Below are the code and all the weights of a small trained network. Each question names an input and a target symbol and asks about switching units off, where a switched-off unit gives its printed mean instead of its output.

import numpy as np


def w(rows, s, z=0):
    codes = np.array(rows[::2]) - 128.0
    scale = np.full(codes.shape[1], s)
    scale[-1] = z or s
    return codes * scale


def norm(h):
    return h / np.sqrt((h * h).mean(-1, keepdims=True) + 1e-5)


def f(y):
    return y / 2 * (1 + np.tanh(0.7978845608 * (y + 0.044715 * y**3)))


def softmax(a):
    e = np.exp(a - a.max(-1, keepdims=True))
    return e / e.sum(-1, keepdims=True)


def log_softmax(a):
    a = a - a.max(-1, keepdims=True)
    return a - np.log(np.exp(a).sum(-1, keepdims=True))


def net(x, mask):
    ids = ['ΛΠεμψω'.index(c) for c in x.split()]
    T = len(ids)
    res = E[ids] + P[:T]
    u = 0
    for l in range(2):
        q, k, v = (norm(res) @ M[l].T for M in (Q, K, V))
        z = softmax(np.where(np.tri(T) > 0, q @ k.T / 4**0.5, -1e9)) @ v
        res = res + np.where(mask[u], z, O[l][:, -1]) @ O[l][:, :-1]
        u += 1
        y = f(norm(res) @ A[l][:, :-1].T + A[l][:, -1])
        res = res + np.where(mask[u : u + 12], y, B[l][:, -1]) @ B[l][:, :-1]
        u += 12
    return log_softmax(norm(res)[-1] @ U[:, :-1].T + U[:, -1])


Q, K, V, O, A, B = {}, {}, {}, {}, {}, {}
E = w([
[63,119,180,173,87],'Λ',
[192,58,24,220,123],'Π',
[176,134,162,119,137],'ε',
[88,64,191,139,125],'μ',
[17,122,55,46,111],'ψ',
[59,253,124,102,85],'ω',
],0.0071)
P = w([
[90,164,125,175,172],'0',
[120,60,212,157,91],'1',
[137,129,98,99,146],'2',
[254,205,71,175,33],'3',
[155,96,216,137,92],'4',
[134,119,105,93,151],'5',
[255,207,60,175,30],'6',
[146,92,218,141,93],'7',
],0.0071)
Q[0] = w([
[103,71,153,201,123],'0.h1',
[97,123,249,75,103],'0.h1',
[97,169,130,160,119],'0.h1',
[49,111,72,154,126],'0.h1',
],0.018)
K[0] = w([
[52,21,68,196,175],'0.h1',
[54,227,249,231,223],'0.h1',
[57,120,121,94,118],'0.h1',
[61,98,18,44,186],'0.h1',
],0.012)
V[0] = w([
[138,206,91,142,49],'0.h1',
[137,75,138,63,120],'0.h1',
[148,139,97,195,171],'0.h1',
[132,86,145,4,69],'0.h1',
],0.0038)
O[0] = w([
[255,149,101,86,162,150],'0.h1',
[128,108,192,98,69,52],'0.h1',
[107,174,98,182,186,184],'0.h1',
[215,86,226,14,14,2],'0.h1',
],0.0028,0.0026)
A[0] = w([
[96,155,48,60,115,170],'0.n1',
[140,139,167,90,86,126],'0.n2',
[110,101,98,141,77,48],'0.n3',
[94,117,102,94,206,28],'0.n4',
[54,117,94,74,106,125],'0.n5',
[113,144,81,130,48,73],'0.n6',
[146,150,63,3,174,30],'0.n7',
[171,122,85,84,67,68],'0.n8',
[149,83,99,50,103,25],'0.n9',
[152,84,33,97,116,51],'0.n10',
[109,103,146,69,123,47],'0.n11',
[164,95,152,134,169,6],'0.n12',
],0.013,0.0025)
B[0] = w([
[66,149,168,198,13,183],'0.n1',
[95,38,95,160,165,200],'0.n2',
[142,148,155,112,159,143],'0.n3',
[216,164,80,178,182,166],'0.n4',
[159,119,177,149,195,184],'0.n5',
[188,147,204,120,128,203],'0.n6',
[203,166,220,98,199,232],'0.n7',
[223,136,101,108,190,252],'0.n8',
[110,88,47,183,172,158],'0.n9',
[75,108,170,247,88,189],'0.n10',
[145,128,40,154,127,132],'0.n11',
[81,135,155,142,122,177],'0.n12',
],0.015,0.0029)
Q[1] = w([
[248,124,152,164,127],'1.h1',
[17,111,189,237,222],'1.h1',
[139,219,121,82,223],'1.h1',
[226,90,161,246,64],'1.h1',
],0.014)
K[1] = w([
[177,116,132,215,151],'1.h1',
[89,223,102,96,224],'1.h1',
[178,57,148,94,173],'1.h1',
[153,194,126,252,125],'1.h1',
],0.017)
V[1] = w([
[227,254,148,119,112],'1.h1',
[207,112,154,79,254],'1.h1',
[54,242,184,73,171],'1.h1',
[144,163,62,23,105],'1.h1',
],0.0086)
O[1] = w([
[30,167,30,103,137,213],'1.h1',
[1,151,165,98,229,226],'1.h1',
[154,224,113,18,140,128],'1.h1',
[84,146,172,150,59,2],'1.h1',
],0.0083,0.0064)
A[1] = w([
[111,137,168,93,160,116],'1.n1',
[3,192,122,177,3,3],'1.n2',
[179,138,106,125,135,97],'1.n3',
[138,204,119,136,126,101],'1.n4',
[125,81,164,161,148,120],'1.n5',
[88,111,22,165,127,43],'1.n6',
[146,108,72,147,74,129],'1.n7',
[90,127,246,101,116,101],'1.n8',
[179,80,126,108,39,40],'1.n9',
[146,101,176,15,60,35],'1.n10',
[119,38,207,134,61,13],'1.n11',
[109,216,224,149,52,104],'1.n12',
],0.017,0.004)
B[1] = w([
[126,87,117,149,104,254],'1.n1',
[28,172,41,168,4,213],'1.n2',
[149,106,122,134,80,173],'1.n3',
[105,124,188,93,139,174],'1.n4',
[83,123,128,104,122,190],'1.n5',
[148,198,142,109,171,195],'1.n6',
[121,107,171,165,123,177],'1.n7',
[158,152,173,81,132,247],'1.n8',
[78,170,191,198,177,180],'1.n9',
[219,116,78,144,123,158],'1.n10',
[150,84,44,83,186,138],'1.n11',
[179,88,47,120,96,199],'1.n12',
],0.032,0.0057)
U = w([
[78,100,239,62,102,96],'Λ',
[141,143,206,249,116,91],'Π',
[130,255,107,101,185,67],'ε',
[69,27,76,152,191,110],'μ',
[219,88,95,88,113,164],'ψ',
[47,159,94,131,59,254],'ω',
],0.0087,0.0029)

Each question gives the input, a string of symbols that net reads in full, and the target symbol t.
The units are the heads (4 rows each of Q, K, V and O) and the neurons (one row each of A and B). Each row of codes is followed by its name. A weight is (code - 128) times the scale printed after its matrix; where a second scale follows, it is the last column's (O, A, B and U).
mask holds one flag per unit, layer by layer, with each layer's heads first. A switched-off unit (its flag False) gives its mean, the last column of its rows in O or B, instead of its output. The means were averaged over made-up inputs and are rounded, as every weight is.
A unit's drop is (log p(t) with every unit on - log p(t) with that unit switched off) / (log p(t) with every unit on - log p(t) with every unit switched off).
The circuit of an input: a set's keep is (log p(t) with only the set's units on - log p(t) with every unit switched off) / (log p(t) with every unit on - log p(t) with every unit switched off). Starting from the 12 units with the biggest drops (on a tie, the unit counted first), units are removed one at a time, each time the one whose removal leaves the highest keep (on an exact tie, the one counted first), for as long as the keep stays at least 0.8.
circuit, biggest first: the units of the circuit, biggest drop first
most important unit: the unit with the biggest drop
top k neurons: the k neurons with the biggest drops, biggest first
top k neurons in layer l: the k neurons of layer l with the biggest drops, biggest first
input ψ Λ μ ε ε Π ε Π, target ε: circuit, biggest first : [0.n7, 1.n6]
input ε Λ ε Π ε μ, target ε: most important unit : 0.n4
input μ ε ψ, target Π: top 2 neurons in layer 0 : [0.n9, 0.n1]
input ψ ε ε ε, target ψ: circuit, biggest first : [1.n2, 1.n9]
input μ Λ ε ε Λ ε Λ ε, target Λ: top 2 neurons : [0.n1, 0.n10]
input μ Π ε ε ψ, target Λ: top 3 neurons in layer 0 : [0.n5, 0.n1, 0.n4]
input ε Π μ ε, target Π: top 2 neurons : [0.n7, 1.n9]
input ψ Λ μ ε Λ, target ε: top 2 neurons in layer 0 : [0.n1, 0.n5]
input Λ ω Λ ψ Π, target ψ: top 2 neurons in layer 0 : [0.n5, 0.n1]
input μ ε Λ ε, target ε: top 3 neurons in layer 0 : [0.n10, 0.n7, 0.n8]
input Π μ Λ Λ Π, target μ: top 2 neurons : [1.n11, 0.n4]
input μ μ ε Λ ε μ ε Π, target Λ: top 3 neurons : [0.n1, 0.n4, 0.n2]
input μ ε Λ ψ, target ψ: top 3 neurons in layer 0 : [0.n7, 0.n1, 0.n8]
input ω ε Π ω, target Π: top 2 neurons : [1.n9, 0.n10]
input ε Π ε μ, target Π: top 4 neurons : [0.n7, 1.n9, 0.n8, 0.n5]
input Λ ε ε Λ, target Λ: most important unit : 0.n6
input μ Λ ε ε, target ε: top 2 neurons : [0.n7, 0.n8]
input ψ Π Π Π ε Λ Π Λ, target ε: top 4 neurons : [0.n1, 1.n6, 0.n5, 0.n4]
input ε Λ ω ψ ε μ Λ, target ψ: top 3 neurons : [0.n1, 0.n8, 0.n10]
input ψ ω ψ ψ Π ε μ ψ, target ε: top 3 neurons in layer 0 : [0.n11, 0.n1, 0.n9]
input Π μ ε ε ε Π ε ψ, target μ: most important unit : 0.n5
input ε μ ψ Π Λ μ Π, target Π: top 2 neurons : [0.n10, 1.n7]
input μ ε μ, target μ: top 2 neurons in layer 1 : [1.n8, 1.n2]
